[ -67  187 -289 -158  -40 -439  179 -193  -78  118 -308  234  359  202
   50 -112   32 -224 -204 -798  -91   79  137   -1  384  -20  -18  357
  129   64  -77  350  137 -128  156]  lof
[  14  247 -235 -144  -15 -304  102 -191  -14  -12 -366   95  358  146
   50 -136  153 -164 -247 -693  -33   34  250   -3  396  -75   72  389
  152  161  -53  254  261 -228  176]  dem
[ -19  242 -333 -121   -2 -301  158 -261 -127  -61 -346   89  336  209
   91 -129  155  -98 -281 -778  -64    4  193   74  334  -23  108  379
  231  121   42  261  178  -75  243]  Neri
[-170 -160   11 -397  146  428  360 -471 -216 -536  -69  367   72  123
 -189  340  -28  533 -317  -49 -257 -106  -61   68   60  264  -18  232
  347   26 -399   34  169  591  204]  mog
[ -66  275 -237 -137  -70 -291  176 -187  -40  -77 -348  125  393  185
   24 -159  170 -133 -195 -741   -7   -2  218   37  306  -48  116  322
  159  132  -55  315  263 -148  203]  felet
[ -82  243 -239  -80 -202 -423  214 -280  -37 -105 -360  218  637  210
  -48 -105  181  -64 -262 -692  -21  -22  206   90  282   20  281  405
  -27  282 -183  206  303  -55  232]  lemus
[-160 -164   28 -338  130  328  291 -402 -245 -460   -1  339   75  134
 -175  334  -90  518 -246 -224 -139 -155  -24   57  114  207   65  248
  408   -3 -420   25  151  637  184]  Sepib
[-100 -177    7 -362  116  310  280 -442 -209 -437   10  384   85  215
 -213  353  -36  513 -326  -78 -162 -110  -47   83  114  228    8  266
  302   97 -427   68  148  617  229]  Punif
[-274 -197  240 -372  314  527  395 -391 -127 -610   41  310   16  -87
 -158  343 -112  576 -217   46 -187 -257   50   66  110  250  180  117
  585  -39 -349  -14  224  683  163]  Punif
[-115  201 -244  -66 -193 -423  230 -298  -68  -59 -356  240  618  248
  -15 -101  107  -13 -249 -765   -8  -40  195   64  291   31  283  381
    1  240 -184  178  267   32  236]  foz
[-270 -153  103 -346  336  402  394 -369 -233 -595   28  280   64   22
 -194  341  -77  566 -313 -154 -150 -231   41   72  117  243  169  160
  566  -39 -346   55  183  666  178]  felet
[-286 -204  169 -376  340  529  410 -319 -144 -598   17  318  101  -14
 -187  344  -49  656 -271   30 -166 -217    8    5  173  245  157  205
  511   10 -344   65  176  577  135]  dem
[-287 -232  162 -358  328  355  427 -331 -161 -500   11  346   75  -44
 -187  369  -84  527 -187 -106 -204 -243    5   70  139  255  140  181
  453   13 -387  -43  245  622  161]  Punif
[ -48  229 -298 -126  -67 -374  218 -200 -106   24 -287  154  422  221
   44 -102   96 -152 -196 -812   49   34  188   98  317  -14   96  356
  159  146  -51  319  161  -91  202]  lof
[-298 -165  143 -316  344  392  411 -360 -156 -585   28  332   -2  -52
 -164  322 -107  561 -282 -123 -141 -260   28   49  109  261  204  167
  558  -52 -385   35  184  687  146]  felet
[ -80  225 -294 -130  -27 -351  160 -206  -74  -28 -360  113  365  221
   79 -170  173 -154 -245 -791   34   30  173   44  353    4  119  321
  137  141  -19  340  197 -224  231]  foz
[-128 -183   -2 -301  115  350  333 -443 -264 -454   24  353   88  153
 -125  325  -91  529 -310  -55  -71 -142   25   75  131  236   76  234
  326   65 -424   52  138  674  217]  mog
[ -75 -161    6 -371   85  403  280 -421 -239 -475   -4  328   89  148
 -140  324  -40  482 -255  -55 -195 -124  -24   63  102  217    5  274
  327   90 -376    6  137  610  248]  Neri
[-172 -178   47 -365  216  334  309 -442 -213 -501    5  259   70  121
 -193  356  -23  527 -293   39 -133 -144 -100  104   85  232   56  200
  339   -5 -421   40  165  587  219]  sut
[-182 -193  113 -416  175  432  336 -371 -149 -513    0  384   84  108
 -231  334  -67  569 -262    4 -204 -138  -64   -4  114  184   22  250
  316   30 -467   98  199  583  187]  bemon
[ -29  246 -337 -107  -56 -347  124 -210  -96  -29 -297  149  338  237
   45 -149  168 -150 -308 -737  -35   40  167   71  372  -41  100  395
  181  156   -4  319  135 -140  227]  felet
[ -86 -190   -3 -389  178  412  318 -405 -262 -482   47  330  102  159
 -181  368  -14  524 -281  -26 -242 -119  -56   98  122  202    1  295
  366  112 -330   10  150  624  250]  Punif
[ -86  245 -297 -112  -58 -390  225 -256  -78    0 -397  163  379  166
   11  -91  113 -125 -222 -899  -64   -3  179  113  297   -4  136  363
  200  106  -43  230  182  -70  200]  Sepib
[-264 -134  110 -392  292  446  434 -355 -228 -634   62  345   94    9
 -241  344   -7  531 -332  -92 -205 -208   43  102  103  264  174  177
  562   62 -326  100  160  613  134]  Neri
[-161 -145   53 -385  199  381  298 -460 -182 -562   25  419   19  154
 -211  349  -15  522 -407   35 -176 -159  -39  100   79  241   55  275
  373   22 -435  109  135  642  199]  mog
[-249 -160  138 -371  362  459  403 -370 -225 -620    4  236   31   -3
 -141  336  -40  559 -322  -99 -156 -234   73   93  110  248  198  101
  617   24 -311    3  210  612  208]  foz
[-228 -168  205 -327  358  446  378 -418 -137 -616   16  292  -18  -98
 -160  346  -77  579 -285  -41 -204 -262   91   62  131  245  194  136
  587   -9 -333   -5  228  650  142]  Punif
[ -24  269 -265 -226  -10 -355   81 -253 -112   37 -269  168  204  212
   32 -126  141 -218 -252 -740  -80   99  216    5  361  -27  -56  266
  222   86  -20  382  199 -197  133]  sut
[-120  241 -243  -69 -159 -457  252 -305 -128 -105 -334  192  625  230
  -35  -58   92  -47 -240 -773  -16  -13  230  101  298   -5  250  405
   80  157 -177  184  284   36  298]  bemon
[-132 -160   43 -412  144  346  315 -442 -196 -493  -28  357   87  147
 -216  354  -18  537 -302  -40 -172 -140 -107   99   72  218   18  235
  403   70 -427   68  135  595  182]  sut
[-141  248 -214 -125 -177 -468  226 -309  -47  -68 -394  226  618  189
  -64  -76  156  -62 -203 -791  -91  -15  201  101  292   15  249  428
  -14  234 -193  153  304   18  192]  Neri
[-245 -134  160 -393  319  394  392 -408 -166 -577   39  340   43  -50
 -231  362  -70  527 -288 -126 -208 -226   45   81  100  228  191  185
  588    7 -327   33  148  698  140]  Neri
[-153 -120   50 -339  165  349  286 -458 -221 -488    8  313    4  169
 -212  371   35  527 -323  -58 -161 -107  -43   96   24  243   77  175
  408   27 -406   24  138  678  193]  dem
[-120 -167   55 -304  177  327  303 -449 -216 -471  -18  270   75   86
 -107  341 -113  492 -243  -96  -57 -162   -8   71   77  213   72  165
  422   -7 -388   34  211  648  269]  felet
[ -65  253 -249  -25 -229 -419  223 -274  -82  -93 -355  152  691  233
    7  -94  185  -50 -195 -740   54    3  245   70  317    4  244  434
   -9  310 -154  189  238  -90  265]  sut
[-111  228 -307  -74 -142 -436  202 -295  -97  -98 -337  167  602  229
  -50  -77  147    4 -249 -785   68   -8  128   99  305   23  275  464
   94  177 -144  181  225   18  272]  mog
[-118 -208   49 -308  118  313  327 -460 -214 -391  -28  358   76   72
 -124  392  -74  520 -152 -124 -235 -113  -79   89   84  243    1  215
  351   60 -345  -59  170  645  242]  Punif
[-105 -104   48 -374  134  429  321 -347 -254 -541   22  325  172  163
 -199  329    0  511 -293  -65 -228 -148   14   56  108  182   47  244
  442   94 -354   91  140  624  198]  felet
[-245 -131  141 -364  248  388  430 -382 -253 -590   56  336   79   25
 -228  317  -45  552 -266 -146 -183 -239   89   76   95  238  159  127
  569   27 -363   68  201  694  144]  Punif
[-172 -190   21 -399  212  300  342 -370 -214 -464  -34  311  134  167
 -207  339   -4  527 -251  -72 -144 -133  -84   77  165  190   29  281
  329   41 -394   80  184  567  233]  Punif
[-237 -200  127 -358  342  407  377 -461 -174 -568   16  319   -9  -43
 -148  374  -93  551 -323  -44 -169 -236  -20  114   63  316  198  137
  543  -21 -339    7  157  695  197]  lemus
[ -83  257 -266 -145  -61 -367  165 -246  -95  -27 -306  150  373  157
    1 -131   59 -141 -205 -808   11   -4  202   67  355  -24  106  351
  204   26  -79  316  201  -98  149]  sut
[-197 -170   54 -388  161  375  321 -406 -231 -507   44  352  103  150
 -204  343  -74  591 -263  -96 -123 -145  -73   61  106  207   73  223
  462   12 -402   91  130  669  184]  zin
[-152 -162   81 -436  184  434  279 -397 -163 -541  -50  303   31  121
 -187  330  -16  562 -279   15 -231 -149  -78   78  115  181   42  227
  420    3 -395    9  184  587  242]  lemus
[-280 -173  206 -422  345  552  500 -351 -153 -628   29  294  118  -52
 -194  391  -91  528 -182  -24 -173 -244   41  100   44  239  139  118
  584  -23 -319   52  183  632  179]  zin
[-181 -153    1 -418  158  348  305 -447 -257 -498  -40  306  124  170
 -199  333  -30  515 -297 -112 -165 -105  -66   95   76  225    9  219
  360   27 -396   67  214  569  214]  zin
[-132  203 -226  -36 -197 -464  223 -294   -3  -43 -320  283  619  185
  -19  -72   77  -84 -211 -777   21  -25  165   81  263   69  295  430
  -18  209 -225  186  246   25  212]  lof
[-157 -157    8 -379  178  323  353 -432 -277 -483    4  352  106  191
 -179  349  -18  501 -341 -120 -170 -124  -15   68   83  255   73  226
  395   89 -393   65  114  662  230]  bemon
[-144 -170   10 -396  152  328  306 -439 -226 -424   11  432   76  113
 -222  352 -117  533 -308 -102 -328 -123  -56   45  132  212   19  321
  293   11 -418   13  164  682  173]  bemon
[-141 -117   56 -435  154  491  262 -420 -199 -526   -2  303   54  116
 -201  289   -4  543 -312  -14 -156 -100    4    0  115  222   62  212
  437   71 -352   91  130  602  163]  zin
[-105  174 -237  -69 -142 -475  225 -271  -17  -19 -351  227  614  178
  -24  -58   78  -54 -201 -712   19  -29  143   72  324   12  267  469
  -27  210 -203  136  259   -4  244]  bemon
[-264 -183  156 -393  356  441  430 -350 -218 -573   48  259  114  -10
 -158  371 -129  563 -220  -56 -111 -232   29   71  131  238  133  148
  568  -65 -345   66  205  623  143]  Sepib
[-124  254 -206  -79 -111 -386  215 -292   -4 -130 -370  208  560  163
  -52  -60  168   -7 -254 -676  -19  -35  221  101  326   14  289  452
   41  185 -165  182  266   -6  238]  mog
[-269 -165  235 -382  355  556  409 -405 -128 -645    5  268   -4  -75
 -132  353  -65  604 -187  -32 -259 -224   27   50   73  235  130  141
  628  -43 -301  -25  207  680  195]  Punif
[ -87  252 -228  -61 -178 -415  178 -289  -37 -125 -365  224  554  200
   -1 -107  228  -64 -268 -659  -80  -20  211   83  323   26  285  468
  -27  268 -158  183  242  -68  269]  bemon
[-106  268 -308 -235   57 -415  154 -229 -119    1 -312  141  262  233
   -1 -161  157 -196 -316 -798  -38   37  203   52  374  -23   65  341
  192   64  -46  388  187 -140  139]  Sepib
[-119  138 -284  -30 -182 -472  177 -270  -49    6 -335  228  663  198
   28  -66   28  -68 -167 -778  -36  -34   88   77  352   15  258  522
   -3  162 -149   74  208   31  268]  Neri
[-265 -144  208 -435  362  458  373 -335 -136 -548   61  345  -41  -54
 -197  317  -68  474 -287  -31 -212 -233  102   29  132  245  158   82
  597  -16 -307   73  153  610  102]  lemus
[-241 -122  147 -392  345  437  410 -316 -171 -640   57  347   65    3
 -220  334   38  534 -332   31 -206 -243   43   58  115  247  189  197
  518   70 -358  105  183  625  144]  felet
[-163 -155   31 -376  174  327  362 -375 -241 -487  -10  356  129  144
 -202  354  -62  519 -275  -83 -204 -164  -32   70  124  216   41  234
  396   20 -407   49  152  653  201]  felet
[-137  -97   57 -334  157  360  330 -429 -301 -552   69  334  105  137
 -179  327  -67  551 -348 -106 -222 -166   72   62  124  189   96  222
  503   33 -381   84  131  711  148]  Sepib
[ -38  253 -169 -205   23 -295  145 -210  -12  -61 -300  147  287  135
   62 -143  167 -181 -215 -562  -17   25  224   -7  357  -24   70  295
  164  118  -53  387  246 -209  155]  bemon
[-254 -177  175 -376  379  383  370 -426 -119 -577    4  311    9  -29
 -151  375  -46  486 -317  -18 -192 -232   26   96   95  264  179  168
  507    1 -357   25  191  591  193]  Sepib
[-277 -214  179 -350  375  386  425 -373 -149 -499   82  390    8  -13
 -151  353 -122  531 -281  -34 -185 -230   43   35  152  257  146  169
  531    0 -349   71  129  715  122]  Punif
[ -30  153 -247 -124   78 -369  117 -144  -21  152 -263  218  194  148
  193 -152   35 -280 -188 -726  -37   48  191  -51  448  -29  -16  328
  125   77   13  389  125 -218  118]  foz
[-267 -174  178 -370  359  509  447 -331 -150 -610   24  338   16  -60
 -177  355  -60  583 -245  -18 -201 -263   48   50  103  220  168  184
  550  -26 -365   21  211  682  161]  mog
[-176 -200   39 -430  175  369  369 -365 -213 -466  -20  376  107  147
 -210  379  -41  557 -229  -89 -147 -105 -149   77  102  235   21  250
  378   56 -431   81  129  619  196]  foz
[-287 -129  149 -380  327  486  377 -386 -228 -665   12  234   51   10
 -176  310   20  607 -297  -60 -134 -235   57   78  102  242  208   99
  635  -23 -290   60  208  612  216]  mog
[ -82  237 -279 -122    0 -413  190 -250  -95  -67 -304  162  337  200
   22 -128  127 -103 -298 -737   44   10  179   67  351  -35  155  395
  157   98 -116  361  209  -67  213]  bemon
[-166  174 -266  -29 -118 -451  253 -281  -17   -5 -404  245  600  168
   11  -48   58  -68 -178 -870  -89  -17  144   62  320    8  252  518
   11  150 -137   88  200   72  282]  Neri
[-177 -152    3 -420  212  369  314 -416 -241 -495  -74  306  121  171
 -204  326   19  565 -319  -87 -213 -103  -64   34  128  205   17  267
  343   20 -383   93  226  561  235]  dem
[-269 -187  157 -376  379  477  437 -416 -199 -639   31  268   19  -29
 -124  333  -96  560 -272  -21 -145 -279   62   68   72  259  170  125
  533  -51 -367   48  225  680  179]  zin
[ -17  193 -248 -161   10 -298  156 -216  -44   13 -229  192  223  209
   90 -132  123 -242 -242 -642   26   61  186   35  340   21  -13  297
  179  148  -29  416  134 -182  158]  Punif
[-266 -174  198 -356  307  468  437 -388 -148 -594    6  346    9  -39
 -156  345 -116  582 -276  -42 -222 -260   78   69   87  250  165  123
  527  -23 -398   16  196  703  149]  lemus
[ -75  266 -305 -215   -3 -377  199 -264 -108  -27 -285  213  267  237
   -3 -138  104 -145 -305 -758  -77   63  176   81  337  -52   34  342
  146   67  -76  412  236  -94  171]  foz
[-280 -167  171 -363  350  462  426 -440 -176 -606   45  315   18  -37
 -173  359  -52  566 -256 -123 -257 -207   46   75   70  256  158  149
  582   13 -282   -6  177  689  192]  Punif
[ -74  257 -184  -72 -188 -396  172 -236  -36  -63 -358  223  570  188
   -4  -89  199  -44 -160 -679  -31  -44  267   45  346   -1  242  397
   15  227 -138  178  278  -50  214]  mog
[ -68  208 -273 -149  -39 -312  172 -176  -56  -28 -340  141  347  245
   72 -166  174 -150 -237 -679   23   44  194    7  366  -15   51  355
   33  159  -95  368  223 -247  201]  bemon
[ -55  243 -246  -18 -207 -460  222 -306  -23  -73 -338  262  609  220
    7  -81  159 -100 -249 -721   -3  -34  227   99  271   31  270  442
  -28  284 -196  183  256   -8  223]  mog
